[103  96  86 118  84]  j_653
[125 104  96 107 117]  j_682
[150 125 119  86  85]  j_731
[150 125 119 167 188]  j_308
[ 84 118  84  86  85]  j_395
rev: [ 84 118  86]
j_653
step -1: [107]
[106]
step -1: [125 119 167]
[124 118 166]
step -1: [96]
[95]

[149  82  72 115  88 143 145 133 114  76 131 138 135  82 107  69  70 134
 133  83 146 122 143  85 121  85  75  92] -> j_295
[ 79 163 170 135 138  87  98 155 152 151 104 140 151 146 157 168 163 141
 147 154  79 163  81 145 155 149 168 139] -> j_899
[115 127 143  72 115  88 114 145 133 108 113 158 179 112 130 130 131 159
 174 124 110 170 112 115 142 114 128 111] -> j_496
asked: [ 72 115  88 143 145 133 114]
j_295
rev: [155  98  87]
j_899
len: [ 79 163 170 135 138  87  98 155 152 151 104 140 151 146 157]
15
step +1: [155]
[156]
step -1: [114 145 133 108]
[113 144 132 107]
len: [ 79 163 170 135 138  87  98 155 152 151 104 140 151 146 157 168 163 141]
18

[125 140 114 150 136 138 112 117 160 143 117 117 117 146 134 144 106 127
 113 155 165 133 114 139 110 116 112  92 136 102] : j_794
[104 104 149 133 124 142 142 125 117 115 119 125 115 133  63  80 125 136
 139 122 133 137 159 126 120 149 121 132 136 155] : j_41
[141 142 134 157 133 108 161 124 160 141 147 145 130 138 143 149 133 125
 120 132 146 131 124 124 115 145 110 131 105 103] : j_241
[102 109 100 118 101 141 134 150 145 106 156 142 117 144  98 123 113 119
 112 140 110 126 124 113  93 134 126 118 105 135] : j_641
[118 111 105 128 119 143 160 146 112 117 138 117 117 117 109 115 119 120
 130 115 139 131 128 123 111 145 113 127 106 104] : j_207
[111 139 121 143 142 124 120 153 132 116 131 101 161 124 130 163 141  94
 168 166 116 145 141 147 126 124 108  99 137 122] : j_778
[ 94 146 116 140 128 143 124 172 130 130  95 103 128 109 124 156 127 144
 169 155 121 148 140 135 129 106 106 122 122 145] : j_26
[165 159 113 154 124 109 119 118 153 157 138 119 127 139 130 132 152 106
 100 108 134 134 109 110 122 118 119 127 104 117] : j_116
[101 121 107 136 117 122 161 176 144 147 102 108 123 123 132 137 126 126
 141 116 138 142 128 146 121 119 114 114 115 134] : j_527
len: [118 111 105 128 119 143 160 146 112 117 138 117 117 117 109 115 119 120
 130 115 139 131 128 123 111 145 113 127 106]
29
rev: [117 117 117 138 117 112 146 160 143]
j_207
len: [111 139 121 143 142 124 120 153 132 116 131 101 161 124 130]
15

[135 130  98 124 131 138 145 128 139 146 107 139 109 146 133 123 126 133
 138 144 101  88 148 147 136 114 146 123 130 133 135 136 110 108 125 131
 116 127 124]  j_957
[116 129 136 128 134 109 141  95 132 121 129 136 128 126 127 117 117 144
 145 105 108 109 100 138 146 156 110 122 129 138 106 146 125 110 120 137
 126 128 133]  j_511
[134 126 107 123 128 148 133 119 141 144 129 147 113 134 146 101 114 100
 142 112 142 115 140 117 136 139 130 131 118 162 161  94 132 104 133 118
 124 144  95]  j_539
[131 154  98 137 145 133 110 123 148 145  95 139 113 119 140 109 111 121
 136 136 119  74 153 115 115 143 110 127 113 160 142 142 126  96 136  97
 140 133  89]  j_678
rev: [134 113 147 129 144]
j_539
step -1: [137]
[136]
rev: [126 137]
j_511
asked: [123 126 133 138]
j_957
where: [161]
j_539, 30
step -1: [94]
[93]
where: [112]
j_539, 19

[136 154 188 116 167 121 145 146  84 116 166 104 162 155  96 141 141] : j_251
[161 125 145  65 136 139 126 151 132 118 139 129 143 155 143 162 163] : j_352
[126 137  65  88 176 119  77 116 156  95 148 120 112 118 147 123 155] : j_718
[127 143  87 109 108  85 122  59 106  98 122 117 139 134 136  91  79] : j_584
[154 149  76  66 164 133  82 131 135  90 161 134 131 145 144 135 121] : j_261
rev: [155 143 129 139 118]
j_352
len: [127 143  87]
3
where: [123]
j_718, 15

[120 131 152 113 155 149 130 120  96 128 122 119  77 140 148 120 144 147
 117 190 132 166 128 165 130  84 169 130 128  94 167 171 134 101 130 125
 135 136 136 122 127 112 161 128 154 119  92 144 108  94] : j_949
[115 124 103 139 107 116 131 111 154 114 134 106 184 119  99 124 135  88
 143 114 143 109 125 118 139 130 113 135 124 136 122 107 110 116 133 126
 126 129 131 159 121 143  96 143 111 152 157 105 142 140] : j_568
[104 141 131 131 127 164 159  93  96 122 123 100  85 157 137 116 168 138
 123 198 131 176 143 159 129  78 158 117 125 156 183 161 122 109 137 127
 138 148 132 148 117 122 153 128 155 117  88 131 109 116] : j_674
[128 142 104 155  76 154 170 112 125 137 117 129 113 156 130 131 145 149
 132  99 100 138 159 104 112 149 125 156 117 158 134  95 122 179 133 136
 131 142 108 142 118 135 128 104 128 108 109 118 135 127] : j_486
[128 142 104 155  76 154 170 112 125 137 117 129 113 156 130 131 145  84
 138  99 100 138 159 104 112 149 125 156 117 105 134  95 122 179 133 136
 131 142 108 142 118 135 128 104 128 156 109 118 129 127] : j_285
[104 141 131 131 127 164 159  93  96 122 123 100  85 157 137 116 168 138
 123 198 131 176 143 159 129  78 173 151 119 100 183 161 122 109 137 127
 138 148 132 148 117 122 153 128 155 117  88 131 109  87] : j_723
step -1: [125 156 183 161]
[124 155 182 160]
asked: [104 141 131 131 127 164 159  93  96 122 123 100  85 157 137 116 168 138
 123 198 131 176 143 159 129  78 158 117 125 156 183 161 122 109 137 127
 138 148 132 148 117 122 153 128 155 117  88 131 109 116]
j_674
asked: [125 156 117 158]
j_486
len: [120 131 152 113 155 149 130 120  96 128 122 119  77 140]
14
asked: [135 128 104 128 108 109]
j_486
asked: [125 137 117 129 113 156 130 131 145  84]
j_285

[151 130 146 101 102 129 146 105 123 160 128 129 131 105] : j_163
[118 136 116 150 150 161 119 128 141  96 131 179 105 128] : j_164
[186  80 154  87  88 154 170  93 127 180 120  87 160  89] : j_917
step -1: [120  87 160]
[119  86 159]
asked: [131 179 105 128]
j_164
where: [180]
j_917, 9
where: [118]
j_164, 0
asked: [ 80 154  87]
j_917
where: [179]
j_164, 11

[ 85 188 184  72 179 190 177]  j_353
[188  67 187 182 167  67 178]  j_696
[151  68  67 179  68  73  75]  j_726
[186 110 194 184 182  72 187]  j_506
[ 64 193  68  60  66 194  89]  j_692
[ 86 186 188  70 173 191 179]  j_289
[182  73  62 184  69  68  76]  j_366
asked: [182  72]
j_506
len: [ 64 193  68  60  66]
5
rev: [179  67  68]
j_726
where: [151]
j_726, 0
where: [191]
j_289, 5

[130 128 120 128 131 124 130 139 123 130 125 129 129 127 124 126 131 128
 116 139 126 128 134 141 129 126 120 133 133 125 127 124 124 136] : j_424
[127 129 118 131 126 134 130 135 126  78 124 132 129 125 160 123 127 127
 111 149 118 127 122 116 112 129 153 151 130 128 129 123 127 128] : j_326
[127 128 120 120 129 121 130 129 125 136 127 133 129 131 138 134 129 133
 124 112 130 129 124 119 119 126 111 108 127 136 130 134 122 131] : j_473
[129 131 123 133 128 125 131 114 130 119 130 130 122 133 125 120 132 137
 120 128 124 127 126 124 141 125 110 126 124 125 129 131 134 119] : j_405
[126 129 128 129 125 129 136 133 126 129 121 126 133 132 134 130 128 114
 134 140 125 128 128 141 126 126 136 132 133 123 127 125 128 125] : j_402
[125 127 130 123 129 132 122 135 125 140 130 134 125 136 140 130 127 112
 137 127 130 134 129 129 134 128 141 121 129 130 129 127 135 122] : j_383
[127 125 124 120 127 125 125 129 129 143 122 131 124 135 132 122 128 126
 153 119 129 126 121 132 115 130  92 127 124 127 127 128 127 128] : j_37
[130 132 127 137 131 127 123 119 131 127 123 133 133 134 138 123 129 115
 126 139 130 135 129 119 127 122 128 122 134 133 126 126 122 127] : j_637
[119 130 129  93 128 126 132 127 138 120 134 133 128 131 138 135 132 133
 112 123 121 129 123 130 133 126 127 136 122 127 124 127 130 128] : j_677
[128 126 133 133 126 133 126 123 125 157 127 124 125 128 138 116 127 124
 140 122 126 119 126 128 120 127 144 121 126 128 130 126 123 129] : j_802
[126 129 128 129 125 129 136 133 126 129 121 133 133 132 134 139 128 114
 134 140 125 128 128 141 126 126 136 132 133 123 127 125 128 125] : j_618
[129 125 118 130 131 131 125 120 131 124 132 131 126 119 127 135 131 119
 141 122 127 132 131 131 124 126 157 140 133 138 126 125 136 131] : j_380
len: [126 129 128 129 125 129 136]
7
asked: [127 128 120 120 129 121 130 129 125 136 127 133 129 131 138 134 129 133
 124 112 130 129 124 119 119 126 111 108 127 136 130 134 122 131]
j_473
asked: [122 133]
j_405

[123 132 127 117 127 129 115 131 127 129 127 128 131 133 131 127 143 128
 131 127 130 128 128 130 131 129 123 129 129 127 125 130 126 128 127 125
 123 128 122 125 129 135 128 131 130 132 134 132 121 132 114 137 150 146
 146 156 154] = j_841
[131 129 120 119 121 119 141 150 143 142 138 151 162 163 172 159 158 167
 153 117 115 180 149 134 147 137 132 144 128 125 128 133 128 129 129 121
 130 154 130 133 129 139 145 129 140 135 128 122 125 144 132 126 129 130
 130 126 114] = j_130
[110 131 129 106 129 126 115 124 130 123 119 125 126 132 127 129 147 124
 130 130 130 125 124 131 127 115 105 134 130 119 130 138 130 117 126 125
 121 129 107 121 134 126 133 144 137 148 151 155  99 149 114 153 157 168
 180 160 152] = j_104
[124 128 134 133 125 127 150 150 153 145 145 161 171 164 165 162 157 169
 150 120 113 168 143 126 139 132 129 144 129 125 125 129 129 129 126 122
 131 153 131 126 127 144 144 125 133 135 130 120 127 139 126 125 131 127
 125 130 111] = j_927
[129 119 131 121 120 119 129 115 130 128 135 126 130 133 137 128 133 130
 122 118 122 144 145 146 176 146 152 165 156 161 158 159 160 165 153 154
 148 143 133 131 136 131 130 106 152 128 134 132 125 159 130 138 125 125
 136 131 127] = j_780
[114 141 151 146 148 134 161 162 171 159 155 165 172 165 150 147 144 170
 137 118 112 132 133 123 128 126 119 141 129 129 126 125 127 130 132 126
 135 136 132 122 129 147 124 126 129 137 128 115 119 128 132 126 136 126
 127 133 130] = j_57
[110 131 129 106 129 126 115 124 130 123 119 125 126 132 127 129 147 124
 130 130 130 125 124 131 127 115 105 134 130 119 130 138 125 128 127 125
 123 128 122 125 129 135 128 131 130 132 134 132 121 132 114 137 138 146
 146 156 154] = j_54
[135 115 129 117 128 109 127 113 128 126 129 125 130 135 131 129 130 129
 102 125 130 130 128 131 141 110 128 166 136 138 145 160 150 154 152 162
 164 155 114  72 168 126 129 138 150 150 142 143 117 137 132 130 122 128
 139 135 127] = j_972
[126 129 131 130 119 124 129 126 133 130 127 133 137 136 158 141 142 150
 142 109 120 185 164 156 183 153 154 157 141 144 133 141 136 142 135 131
 133 152 127 139 129 133 138 118 158 128 132 128 130 163 132 136 127 128
 132 127 118] = j_11
[107 127 131 102 128 125 116 128 131 120 119 129 128 131 125 130 143 126
 126 126 128 129 119 128 126 113 101 132 128 122 129 136 130 119 129 126
 119 129 107 120 131 129 129 143 140 145 150 152 100 154 117 152 159 169
 180 159 152] = j_998
[128 132 128 130 124 129 141 150 143 142 138 151 162 163 172 159 158 167
 153 117 115 180 149 134 147 137 132 129 128 125 126 126 127 136 130 132
 125 135 130 133 129 139 145 129 140 135 128 122 125 144 132 126 129 130
 130 126 114] = j_302
asked: [126 125 127 130 132 126 135 136]
j_57
asked: [131 129 120 119 121 119 141 150 143 142 138 151 162 163 172 159 158 167
 153 117 115 180 149 134 147 137 132 144 128 125 128 133 128 129 129 121
 130 154 130 133 129 139 145 129 140 135 128 122 125 144 132 126 129 130
 130 126 114]
j_130
len: [107 127 131 102 128 125 116 128 131 120 119 129 128 131 125 130 143 126
 126 126 128 129 119 128 126 113 101 132 128 122 129 136 130 119 129 126
 119 129 107 120 131 129 129 143 140 145 150 152 100 154 117 152 159 169
 180 159 152]
57
asked: [129 119 131 121 120 119]
j_780
step -1: [131]
[130]
asked: [110 131 129 106 129 126 115 124 130 123 119 125 126 132 127 129 147 124
 130 130 130 125 124 131 127 115 105 134 130 119 130 138 130 117 126 125
 121 129 107 121 134 126 133 144 137 148 151 155  99 149 114 153 157 168
 180 160 152]
j_104
asked: [126 129 131 130 119 124 129 126 133 130 127 133 137 136 158 141 142 150
 142 109 120 185 164 156 183 153 154 157 141 144 133 141 136 142 135 131
 133 152 127 139 129 133 138 118 158 128 132 128 130 163 132 136 127 128
 132 127 118]
j_11

[156  71  72  74 184  70]  j_982
[183 112 185  80 179 100]  j_410
[ 73 134 187 183 160  88]  j_561
[ 73 134  78 183 160  88]  j_526
[104 184  73 179 185  76]  j_759
[ 74 128  75 183 173  84]  j_239
[115 184  76 185  73 179]  j_951
[183  75 185  80 179 100]  j_955
[137  72 181  70 186  73]  j_102
step +1: [70]
[71]
step +1: [184]
[185]
len: [156  71  72  74]
4
rev: [179  73 185  76 184]
j_951
where: [115]
j_951, 0

[120  82  89 136] : j_414
[117 111 149 111] : j_177
[101 147 111 111] : j_209
[101 147 121 111] : j_460
[147 101  89 136] : j_31
[171  96  85 100] : j_751
[ 96 171  85 116] : j_796
asked: [101 147 111 111]
j_209
rev: [ 85 171  96]
j_796

[115 119  82 137 124 135] = j_849
[115 119 134 137 124 135] = j_374
[143 138 111 128 128 116] = j_475
[ 58 150 141 126 128 149] = j_823
[143 138  91 125 125 108] = j_403
[136 141 122 125 128 149] = j_434
[112 120 127 134 122 144] = j_321
asked: [ 58 150 141 126 128 149]
j_823
asked: [115 119  82 137 124 135]
j_849
where: [127]
j_321, 2

[142 142 108 162  99 127 144 178  95 175 112 126 151 109 160  96 138 150
 186  95 179 154 133 132 131 110 130 118 145 148 124 116 130 128 132 116
 132 185 118 184 146 155 115 146] : j_71
[143 141 100 108 132 125 121 114 169 148 106 139 180 124 156 169  66 132
 125 156 119 128  91 155 115 123 134 170 121 159 100 137 116 115 159 116
 144 156 110  91 173 117 109  91] : j_856
[134 165  79 118 120  87  90  94 132 131 102 161 144 122 159 141  85 128
 158 116 141 136 109 133 126 138 152 170 175 185  96 128 135 141 136 127
 108 158 126 114 156 109  95 107] : j_713
[105 148  94  94 102  70  87 117 112 117 101 142 142 108 162  99 127 143
 178  95 175 151 129 130 130 119 138 129 161 167 113 114 141 138 129 125
 118 179 122 162 147 138 102 138] : j_685
[109 121 153  92 136 117 141 164 168 136 117 118 184 126 162 117 127 168
 182 118 135 159 110 134 109  95 120 108 132 114 147 122 111 108 154 100
 168 182 127 149 168 147 125 132] : j_983
[135 140 116 148 136 138 138 124 192 147 125 127 186 130 152 173  72 136
 139 156 118 129  95 154 121 123 131 169 116 143 107 141 138 141 129 118
 125 157 110 112 173 130 125  96] : j_901
len: [135 140 116 148 136 138 138 124 192 147 125 127 186 130 152 173  72 136
 139 156 118]
21
step +1: [139 180 124 156]
[140 181 125 157]
where: [192]
j_901, 8
len: [109 121 153  92 136 117 141 164 168 136 117 118 184 126 162 117 127 168
 182 118 135 159 110 134 109  95 120 108 132 114 147 122 111 108 154 100
 168 182]
38
rev: [175  95 178 143 127  99 162 108 142 142]
j_685
asked: [141 138 129 125 118]
j_685
asked: [109 121 153  92 136 117 141 164 168 136 117 118 184 126 162 117 127 168
 182 118 135 159 110 134 109  95 120 108 132 114 147 122 111 108 154 100
 168 182 127 149 168 147 125 132]
j_983

[156 122 100 128 136 115 146 132] = j_658
[114 161 128 115 146 100 136 149] = j_601
[117 158  86 161 166 102 120 143] = j_8
[114 161  84 163 168 109 118 149] = j_898
[124 159  73 162 173 109 124 153] = j_425
[184 105  93 114 127 108 164 125] = j_505
[133 126 125 128 128 117 131 125] = j_931
[180  89 128  93 103 143 163 122] = j_962
[160  84 109 105 114 164 122 159] = j_514
[132 138 100 134 150 165 132 159] = j_225
asked: [100 128 136 115 146]
j_658
where: [120]
j_8, 6
rev: [ 84 161]
j_898
step -1: [160  84 109 105]
[159  83 108 104]
step +1: [126 125]
[127 126]
asked: [115 146 132]
j_658
asked: [138 100]
j_225

[ 94 120 159 153 109 122 132 122 144 113 116 134 109 161 132 117 123 139
 141 128 122 122  76 148 143 126 127 153 102]  j_315
[145 133  94 113 139 132 117 159 112 138 144 117 131  98 124 129 117 131
 108 129 129 148 178 120 107 128 126 112 172]  j_204
[118 125 161 139 121 124 140  92 143 120 111 140 129 155 133 130 141 122
 151 125 129 107  80 132 149 130 129 141  82]  j_98
[ 98 124 129 117 131 108 132 129 142 110 120 129  99 158 131 112 113 148
 134 130 120 132  83 153 134 124 126 154 119]  j_790
[171 136 113 101 151 134 135  97 118 145 131 133 161 104 126 122 131 131
 146 127 124 114  75 142 147 128 128 148  91]  j_999
[171 136 113 101 151 134 135  97 118 145 131 133 161 104 126 146 151 103
 130 124 138 115 159 100 128 134 130 104 118]  j_355
[143 132  94 115 138 133 117 161 113 137 145 117 129 101 124 129 118 134
 107 130 129 148 180 122 107 127 128 113 174]  j_708
rev: [129 129 108 131 117 129 124  98]
j_204
len: [118 125 161 139 121 124 140  92 143 120 111 140 129 155 133 130 141 122
 151 125]
20
len: [ 94 120 159 153 109 122 132 122 144 113 116 134 109 161 132 117 123 139
 141 128 122 122  76 148 143]
25
len: [171 136 113 101 151 134 135  97 118 145 131 133 161 104 126]
15

[126 192 142  90]  j_997
[121 176 193 149]  j_192
[122  90 126 101]  j_785
[150  96  91 159]  j_404
[ 97 176 120 139]  j_195
[ 97 176 151 156]  j_276
[139  90  98 157]  j_600
[ 97 176 120 146]  j_458
[ 58 104 121  89]  j_38
[ 97 118  71 145]  j_937
[ 73 105  87 103]  j_694
[104 113  92 144]  j_399
where: [122]
j_785, 0
where: [151]
j_276, 2
where: [193]
j_192, 2

[106 102 138 108 137 101 127 137 128 137 128 127 127 127 127 137 127 135
 138 129 137 127 128 101 127 127 136 133 129]  j_939
[108 103 106 113 103 100 138 101 143 102 143 143 143 142 142 101 142 152
 102 143 105 139 146 102 137 143 100 154 143]  j_765
[102  97 140 104 138  96 128 139 132 140 131 131 131 132 128 139 131 147
 140 136 139 129 132  96 128 131 138 144 135]  j_107
[117 115 128 118 128 114 127 127 123 126 124 122 122 122 128 126 122 113
 128 119 127 126 124 114 126 121 126 115 119]  j_65
[176 184 115 171 115 187 134 117 143 118 141 144 144 145 130 119 145 159
 114 151 116 136 140 187 136 147 119 157 149]  j_595
[140 141  96 142  94 140 141  92 148  94 147 148 149 149 142  94 149 160
  92 151  96 142 150 142 140 151  93 161 150]  j_240
asked: [ 96 128 139 132 140 131 131 131 132]
j_107
step -1: [151  96 142 150]
[150  95 141 149]

